Below are the code and all the weights of a small trained network. Each question names an input and a target symbol and asks about switching units off, where a switched-off unit gives its printed mean instead of its output.

import numpy as np


def w(rows, s, z=0):
    codes = np.array(rows[::2]) - 128.0
    scale = np.full(codes.shape[1], s)
    scale[-1] = z or s
    return codes * scale


def norm(h):
    return h / np.sqrt((h * h).mean(-1, keepdims=True) + 1e-5)


def f(y):
    return y / 2 * (1 + np.tanh(0.7978845608 * (y + 0.044715 * y**3)))


def softmax(a):
    e = np.exp(a - a.max(-1, keepdims=True))
    return e / e.sum(-1, keepdims=True)


def log_softmax(a):
    a = a - a.max(-1, keepdims=True)
    return a - np.log(np.exp(a).sum(-1, keepdims=True))


def net(x, mask):
    ids = ['αβγδεζηθλμξστφψω'.index(c) for c in x.split()]
    T = len(ids)
    res = E[ids] + P[:T]
    r = norm(res)
    for j in range(2):
        rows = slice(3 * j, 3 * j + 3)
        q, k, v = (r @ M[0][rows].T for M in (Q, K, V))
        z = softmax(np.where(np.tri(T) > 0, q @ k.T / 3**0.5, -1e9)) @ v
        o = O[0][rows]
        res = res + np.where(mask[j], z, o[:, -1]) @ o[:, :-1]
    y = f(norm(res) @ A[0][:, :-1].T + A[0][:, -1])
    res = res + np.where(mask[2:10], y, B[0][:, -1]) @ B[0][:, :-1]
    return log_softmax(norm(res)[-1] @ U[:, :-1].T + U[:, -1])


Q, K, V, O, A, B = {}, {}, {}, {}, {}, {}
E = w([
[112,107,104,180],'α',
[126,123,130,130],'β',
[119,126,133,132],'γ',
[128,119,131,137],'δ',
[122,121,128,139],'ε',
[104,128,171,146],'ζ',
[129,119,128,135],'η',
[127,121,133,141],'θ',
[111,132,98,130],'λ',
[129,119,127,131],'μ',
[162,128,172,128],'ξ',
[9,122,117,113],'σ',
[128,121,125,132],'τ',
[140,94,146,175],'φ',
[118,126,164,104],'ψ',
[120,127,132,137],'ω',
],0.014)
P = w([
[141,139,123,115],'0',
[1,19,108,44],'1',
[97,166,147,176],'2',
[23,34,98,73],'3',
[94,165,147,170],'4',
[39,56,95,83],'5',
[96,164,152,174],'6',
[48,65,92,96],'7',
[100,161,155,167],'8',
[53,73,88,107],'9',
[104,155,155,161],'10',
[57,70,89,111],'11',
[106,155,160,159],'12',
],0.01)
Q[0] = w([
[41,18,72,89],'H1',
[221,92,129,123],'H1',
[79,1,97,37],'H1',
[185,219,157,168],'H2',
[131,220,180,245],'H2',
[198,96,80,151],'H2',
],0.0079)
K[0] = w([
[237,224,59,68],'H1',
[87,146,72,170],'H1',
[131,224,60,70],'H1',
[38,80,177,172],'H2',
[2,98,57,147],'H2',
[145,148,173,155],'H2',
],0.0093)
V[0] = w([
[166,106,97,36],'H1',
[114,170,2,129],'H1',
[107,201,123,74],'H1',
[66,248,131,179],'H2',
[237,69,212,223],'H2',
[162,136,11,209],'H2',
],0.007)
O[0] = w([
[246,106,90,94,113],'H1',
[71,37,40,95,106],'H1',
[114,143,98,42,134],'H1',
[61,228,143,79,87],'H2',
[95,93,182,189,3],'H2',
[97,191,61,254,83],'H2',
],0.0075,0.0024)
A[0] = w([
[172,9,116,58,111],'N1',
[34,123,104,60,114],'N2',
[48,93,210,133,21],'N3',
[59,29,69,35,176],'N4',
[62,242,2,160,65],'N5',
[84,138,80,126,47],'N6',
[93,73,5,199,3],'N7',
[73,86,199,32,195],'N8',
],0.0069,0.0026)
B[0] = w([
[249,136,61,204,178],'N1',
[74,189,189,72,193],'N2',
[61,79,90,70,163],'N3',
[254,252,172,140,252],'N4',
[146,170,84,189,196],'N5',
[95,146,105,102,130],'N6',
[81,44,172,105,168],'N7',
[115,107,97,67,221],'N8',
],0.0053,0.0046)
U = w([
[72,118,54,222,142],'α',
[197,94,46,137,139],'β',
[135,140,10,69,102],'γ',
[137,19,175,108,103],'δ',
[68,69,124,139,82],'ε',
[56,145,197,119,106],'ζ',
[160,67,87,156,112],'η',
[136,49,128,181,103],'θ',
[127,225,53,156,253],'λ',
[225,134,75,120,113],'μ',
[228,170,215,118,219],'ξ',
[76,204,106,79,82],'σ',
[197,92,74,150,155],'τ',
[74,85,200,208,77],'φ',
[106,143,190,69,128],'ψ',
[165,154,109,70,106],'ω',
],0.012,0.0034)

Each question gives the input, a string of symbols that net reads in full, and the target symbol t.
The units are the heads (3 rows each of Q, K, V and O) and the neurons (one row each of A and B). Each row of codes is followed by its name. A weight is (code - 128) times the scale printed after its matrix; where a second scale follows, it is the last column's (O, A, B and U).
mask holds one flag per unit, heads first, then neurons. A switched-off unit (its flag False) gives its mean, the last column of its rows in O or B, instead of its output. The means were averaged over made-up inputs and are rounded, as every weight is.
A unit's drop is (log p(t) with every unit on - log p(t) with that unit switched off) / (log p(t) with every unit on - log p(t) with every unit switched off).
The circuit of an input: a set's keep is (log p(t) with only the set's units on - log p(t) with every unit switched off) / (log p(t) with every unit on - log p(t) with every unit switched off). Starting from all 10 units, units are removed one at a time, each time the one whose removal leaves the highest keep (on an exact tie, the one counted first), for as long as the keep stays at least 0.8.
units of the circuit, in order: the units of the circuit, biggest drop first
most important unit: the unit with the biggest drop
k most important neurons: the k neurons with the biggest drops, biggest first
drop of u: that unit's drop, to one decimal
input λ ψ ε θ ω τ θ δ ξ ζ η δ η, target ζ: 3 most important neurons	N4; N1; N5
input λ ξ ζ λ θ λ γ ξ, target γ: units of the circuit, in order	H1
input ω λ θ μ ε μ β α α τ μ, target α: units of the circuit, in order	H2; N4; H1
input λ β ω δ, target γ: units of the circuit, in order	H1; H2
input τ α η τ θ, target α: units of the circuit, in order	N4; H1; H2
input ξ δ τ, target ξ: units of the circuit, in order	H1; H2
input τ λ ζ μ γ, target σ: units of the circuit, in order	H2; H1; N4
input α ω δ, target α: 2 most important neurons	N4; N2
input λ τ ω σ, target γ: units of the circuit, in order	H1; N4
input β φ τ, target φ: units of the circuit, in order	N4; H1
input γ λ ξ ξ λ ζ θ ω α γ φ, target φ: 2 most important neurons	N4; N1
input λ γ τ α, target γ: units of the circuit, in order	H1; H2
input β ξ ω γ τ, target ξ: units of the circuit, in order	H2; H1
input λ ε ζ α β λ ξ λ τ λ φ λ η, target λ: units of the circuit, in order	H2
input η α ε, target α: 3 most important neurons	N4; N5; N2
input φ ζ γ τ β ζ ψ η ζ φ δ, target φ: 2 most important neurons	N4; N2
input λ λ ξ ω λ α, target γ: units of the circuit, in order	H1; N4
input α α β, target α: units of the circuit, in order	H2; N4
input α τ ε μ τ, target α: 2 most important neurons	N4; N5
input α σ θ φ β α δ τ ξ θ, target ζ: most important unit	H1
input λ τ λ ζ μ μ ψ ψ η α ω ω φ, target φ: 3 most important neurons	N4; N1; N5
input τ δ λ μ γ θ ε η σ λ β, target λ: 2 most important neurons	N5; N4
input θ λ γ ε ζ σ β, target σ: drop of H1	0.4
input θ λ λ γ ζ ψ η δ λ θ, target φ: drop of H2	0.8
input τ μ θ σ ζ θ λ δ ω σ ω, target σ: drop of N1	0.1
